Each row has a name. After each piece below comes the name of the row it's from, unless a question asks for something else. Each question is about the rows just above it.

Columns, left to right: W H Y R T E N J
k328: [ 91 148 150 190 170 122 136 150]
k79: [148 150 122 170 191 150  91 136]
k721: [117 144 130 169 175 147 127 126]
k173: [156 147 126 183  91 164 141 146]
[136  91 150 191 170 122 150 148] is which row reordered?  k79
[170 191] is in which column, read top down?  T
Which column holds this, read top down? [147 164]  E
Put [147 127 126 117 144 130 169 175] back in order: which row is it?  k721
[136  91] is in which column, read top down?  N
Which row holds these entries in another order? [136 122 170 148 190 150  91 150]  k328
Put [150  91 148 150 190 170 122 136] back in order: which row is it?  k328

Columns, left to right: S C P V
k714: [ 62  77 122 122]
k637: [162  77  97 116]
k791: [116  77 162  98]
[ 77  98 116 162] is which row reordered?  k791
[162 116] is in which column, read top down?  S
Which row holds these entries in another order? [ 77 162  98 116]  k791

Columns, left to right: L Q B F
k423: [188 142 111 137]
k288: [134 104  96 156]
k394: [156 104  96 135]
k67: [138 110 143 188]
k615: [188 143 111 138]
[188 138 110 143] is which row reordered?  k67
Which column holds this, read top down? [142 104]  Q
Which column holds this, read top down? [111  96  96 143]  B
Which column holds [104 104 110 143] top down?  Q
Which row holds these entries in another order? [138 111 143 188]  k615
Put [ 96 104 135 156] back in order: which row is it?  k394

Columns, left to right: D M Z K G X U A
k476: [ 99 100 121 144  94  87 127 133]
k339: [100 100 114 135  74  66 120 127]
k608: [ 97  97 114 138  72  63 119 128]
k862: [131 105  97 112 100  99 146 120]
k498: [102 103 125 143 101  94 130 135]
k253: [ 97  97 114 138  71  63 120 130]
k153: [134 132 127 130 185 183 128 126]
k33: [126 123 118 131 157 154 121 119]
k432: [ 99  99 112 146 105  97 120 131]
k410: [ 98  98 120 140  76  68 126 132]
k716: [102 102 116 146 114 106 123 132]
Put [ 99 131  97 146 112  99 120 105] back in order: which row is it?  k432
Which column holds this, read top down? [100  97 105 103]  M

Columns, left to right: viba zafi Fabol ras Suziz vugu
k676: [ 68 136  91 175  70 179]
k569: [172 133 108 173 121 180]
k340: [174  70 179 136  91  68]
k527: [ 70 179 137  68 174  91]
Which column holds [172 174] top down?  viba
Which column holds [108 179 137] top down?  Fabol
Put [ 91  68 174  70 179 136] back in order: which row is it?  k340
Which column holds [172 174  70] top down?  viba
Which row holds these entries in another order? [ 68  91 136 179  70 174]  k340

Columns, left to right: befu bib zaled Ferad Pov
k433: [139 131 124 131 153]
k685: [134 134 128 128 130]
k61: [112 157 100 186 102]
k640: [157 112 102 100 185]
k171: [130 130 128 128 126]
k39: [131 132 129 131 131]
Which row holds these entries in another order? [102 100 185 157 112]  k640
[100 102] is in which column, read top down?  zaled

Columns, left to right: kabuz Fodi zif sona
k405: [191 177 185 129]
k900: [122 129 128 126]
k526: [128 129 122 125]
k545: [177 168 191 186]
k265: [177 129 191 186]
k930: [121 125 124 125]
k794: [121 125 129 130]
[129 177 185 191] is which row reordered?  k405
Put [168 186 177 191] back in order: which row is it?  k545
Which row holds these entries in another order? [186 191 129 177]  k265
Which row holds these entries in another order? [130 121 125 129]  k794
Which row holds these entries in another order? [126 128 129 122]  k900
Put [177 185 129 191] back in order: which row is it?  k405

